Below is a small trained network, with its code and all its weights. Each question gives an input and a class and asks what happens when units are switched off, that is, made to give their printed mean instead of their output.

import numpy as np


def w(rows, s, z=0):
    codes = np.array(rows[::2]) - 128.0
    scale = np.full(codes.shape[1], s)
    scale[-1] = z or s
    return codes * scale


def f(y):
    return y / 2 * (1 + np.tanh(0.7978845608 * (y + 0.044715 * y**3)))


def log_softmax(a):
    a = a - a.max(-1, keepdims=True)
    return a - np.log(np.exp(a).sum(-1, keepdims=True))


def net(x, mask):
    res = np.array(x, float).reshape(1, 2) / 4 @ E
    y = f(res @ A[0][:, :-1].T + A[0][:, -1])
    res = res + np.where(mask, y, B[0][:, -1]) @ B[0][:, :-1]
    return log_softmax(res[-1] @ U[:, :-1].T + U[:, -1])


A, B = {}, {}
E = w([
[164,111,89,112,98,247],'x0',
[162,152,169,82,33,83],'x1',
],0.012)
A[0] = w([
[125,138,109,107,31,96,77],'N0',
[139,112,152,91,61,105,104],'N1',
[117,116,111,115,127,128,252],'N2',
[149,97,138,143,153,78,79],'N3',
[97,124,109,117,94,202,152],'N4',
[122,110,129,121,172,53,70],'N5',
[97,133,124,124,185,44,147],'N6',
[150,118,115,107,132,156,95],'N7',
[103,108,106,133,251,157,114],'N8',
[135,109,129,137,88,187,84],'N9',
[97,99,84,114,144,124,93],'N10',
[102,135,139,128,146,92,118],'N11',
[135,116,138,158,175,159,89],'N12',
[107,165,118,132,196,142,82],'N13',
[147,115,151,144,133,129,205],'N14',
[132,121,114,99,131,217,107],'N15',
[138,103,135,115,111,176,98],'N16',
],0.021,0.013)
B[0] = w([
[134,48,125,175,148,171,196],'N0',
[116,99,174,152,164,152,198],'N1',
[130,131,149,2,98,123,218],'N2',
[109,143,114,170,129,117,153],'N3',
[115,142,119,119,110,81,214],'N4',
[132,147,91,183,117,100,181],'N5',
[124,156,110,126,104,70,229],'N6',
[112,117,97,152,137,115,151],'N7',
[128,76,162,126,148,173,250],'N8',
[123,165,112,178,151,95,176],'N9',
[138,113,108,166,157,139,146],'N10',
[134,154,117,143,131,105,167],'N11',
[112,93,153,179,141,133,170],'N12',
[132,97,140,190,146,150,171],'N13',
[139,128,129,60,121,126,177],'N14',
[118,162,92,145,119,97,216],'N15',
[146,118,136,176,109,79,167],'N16',
],0.051,0.017)
U = w([
[91,130,93,159,93,40,133],'0',
[105,35,189,159,175,147,166],'1',
[128,125,159,4,62,116,253],'2',
[111,156,123,143,130,144,66],'3',
[140,154,126,82,121,164,47],'4',
[117,180,141,89,111,169,69],'5',
[177,121,117,126,110,181,62],'6',
],0.014,0.0061)

Each question gives the input, the list of numbers given to net, and the class t.
The units are the neurons (one row each of A and B). Each row of codes is followed by its name. A weight is (code - 128) times the scale printed after its matrix; where a second scale follows, it is the last column's (A, B and U).
mask holds one flag per neuron, in row order. A switched-off neuron (its flag False) gives its mean, the last column of its row in B, instead of its output. The means were averaged over made-up inputs and are rounded, as every weight is.
A unit's drop is (log p(t) with every unit on - log p(t) with that unit switched off) / (log p(t) with every unit on - log p(t) with every unit switched off).
unit that matters most: the unit with the biggest drop
top k neurons: the k neurons with the biggest drops, biggest first
drop when u is switched off: that unit's drop, to one decimal
input [8,-6], class 0: unit that matters most : N15
input [6,7], class 1: top 2 neurons : N0; N1
input [2,4], class 1: top 2 neurons : N0; N6
input [-6,7], class 1: top 4 neurons : N0; N1; N15; N4
input [3,4], class 1: top 2 neurons : N6; N0
input [6,8], class 1: top 2 neurons : N0; N1
input [0,-4], class 1: drop when N8 is switched off : 1.4
input [0,0], class 2: drop when N10 is switched off : 0.0
input [0,1], class 2: drop when N1 is switched off : 0.0
input [-6,8], class 1: drop when N1 is switched off : 1.3
